Below are the code and all the weights of a small trained network. Each question names an input and a class and asks about switching units off, where a switched-off unit gives its printed mean instead of its output.

import numpy as np


def w(rows, s, z=0):
    codes = np.array(rows[::2]) - 128.0
    scale = np.full(codes.shape[1], s)
    scale[-1] = z or s
    return codes * scale


def norm(h):
    return h / np.sqrt((h * h).mean(-1, keepdims=True) + 1e-5)


def f(y):
    return np.maximum(y, 0)


def log_softmax(a):
    a = a - a.max(-1, keepdims=True)
    return a - np.log(np.exp(a).sum(-1, keepdims=True))


def net(x, mask):
    res = np.array(x, float).reshape(1, 3) / 4 @ E
    u = 0
    for l in range(3):
        y = f(norm(res) @ A[l][:, :-1].T + A[l][:, -1])
        res = res + np.where(mask[u : u + 5], y, B[l][:, -1]) @ B[l][:, :-1]
        u += 5
    return log_softmax(norm(res)[-1] @ U[:, :-1].T + U[:, -1])


A, B = {}, {}
E = w([
[62,1,242],'x0',
[138,129,241],'x1',
[166,45,175],'x2',
],0.0042)
A[0] = w([
[95,115,91,3],'L0N0',
[167,152,167,50],'L0N1',
[8,186,49,217],'L0N2',
[230,25,133,222],'L0N3',
[56,123,18,109],'L0N4',
],0.011,0.0021)
B[0] = w([
[127,152,34,144],'L0N0',
[134,78,254,149],'L0N1',
[47,83,197,254],'L0N2',
[79,185,90,221],'L0N3',
[226,98,163,223],'L0N4',
],0.0063,0.0066)
A[1] = w([
[248,192,150,198],'L1N0',
[125,55,118,252],'L1N1',
[98,123,49,98],'L1N2',
[156,117,141,176],'L1N3',
[63,126,136,139],'L1N4',
],0.012,0.0025)
B[1] = w([
[57,141,88,249],'L1N0',
[254,158,124,254],'L1N1',
[241,30,142,180],'L1N2',
[133,194,105,165],'L1N3',
[60,57,67,233],'L1N4',
],0.009,0.0046)
A[2] = w([
[88,95,58,133],'L2N0',
[64,111,82,251],'L2N1',
[78,170,182,53],'L2N2',
[1,148,196,78],'L2N3',
[169,71,105,175],'L2N4',
],0.0093,0.0024)
B[2] = w([
[154,2,225,204],'L2N0',
[49,97,141,240],'L2N1',
[207,60,158,175],'L2N2',
[237,92,91,255],'L2N3',
[74,114,98,232],'L2N4',
],0.0072,0.005)
U = w([
[91,85,140,136],'0',
[34,106,125,7],'1',
[252,183,132,250],'2',
],0.014,0.00025)

Each question gives the input, the list of numbers given to net, and the class t.
The units are the neurons (one row each of A and B). Each row of codes is followed by its name. A weight is (code - 128) times the scale printed after its matrix; where a second scale follows, it is the last column's (A, B and U).
mask holds one flag per neuron, layer by layer. A switched-off neuron (its flag False) gives its mean, the last column of its row in B, instead of its output. The means were averaged over made-up inputs and are rounded, as every weight is.
A unit's drop is (log p(t) with every unit on - log p(t) with that unit switched off) / (log p(t) with every unit on - log p(t) with every unit switched off).
The circuit of an input: a set's keep is (log p(t) with only the set's units on - log p(t) with every unit switched off) / (log p(t) with every unit on - log p(t) with every unit switched off). Starting from the 12 units with the biggest drops (on a tie, the unit counted first), units are removed one at a time, each time the one whose removal leaves the highest keep (on an exact tie, the one counted first), for as long as the keep stays at least 0.8.
circuit, biggest first: the units of the circuit, biggest drop first
unit that matters most: the unit with the biggest drop
top k neurons: the k neurons with the biggest drops, biggest first
top k neurons in layer l: the k neurons of layer l with the biggest drops, biggest first
drop of u: that unit's drop, to one decimal
input [-8,7,-1], class 1: circuit, biggest first	(L1N0)
input [1,-8,-2], class 2: circuit, biggest first	(L0N4 L1N1)
input [3,-7,3], class 2: top 2 neurons in layer 0	(L0N4 L0N2)
input [1,-7,0], class 2: circuit, biggest first	(L0N4 L1N1)
input [-7,6,4], class 1: top 2 neurons in layer 1	(L1N0 L1N1)
input [-5,-2,-6], class 0: top 3 neurons	(L0N2 L1N1 L2N0)
input [6,7,-5], class 2: top 4 neurons	(L0N2 L0N3 L2N3 L1N2)
input [-5,1,-3], class 1: top 2 neurons	(L1N0 L2N1)
input [-6,-6,-6], class 0: circuit, biggest first	(L1N1 L1N2 L0N2)
input [-4,-3,1], class 1: top 3 neurons	(L1N0 L0N4 L2N3)
input [0,4,0], class 2: top 3 neurons	(L0N1 L0N2 L2N3)
input [6,-8,-4], class 2: top 2 neurons in layer 0	(L0N4 L0N3)
input [0,-4,-1], class 2: top 2 neurons	(L0N4 L1N1)
input [4,-7,4], class 2: circuit, biggest first	(L1N1)
input [-8,-4,-3], class 1: top 4 neurons	(L1N0 L1N1 L0N4 L2N3)
input [-6,-2,-4], class 1: top 2 neurons in layer 0	(L0N4 L0N3)
input [-4,0,-7], class 0: top 2 neurons in layer 0	(L0N2 L0N4)
input [1,8,6], class 2: top 2 neurons in layer 0	(L0N2 L0N3)
input [-5,-3,-4], class 1: top 2 neurons in layer 2	(L2N1 L2N2)
input [-7,1,1], class 1: unit that matters most	L1N0
input [-7,7,1], class 1: top 2 neurons in layer 0	(L0N2 L0N4)
input [6,7,2], class 2: drop of L1N2	0.5
input [1,7,6], class 2: drop of L0N2	0.4
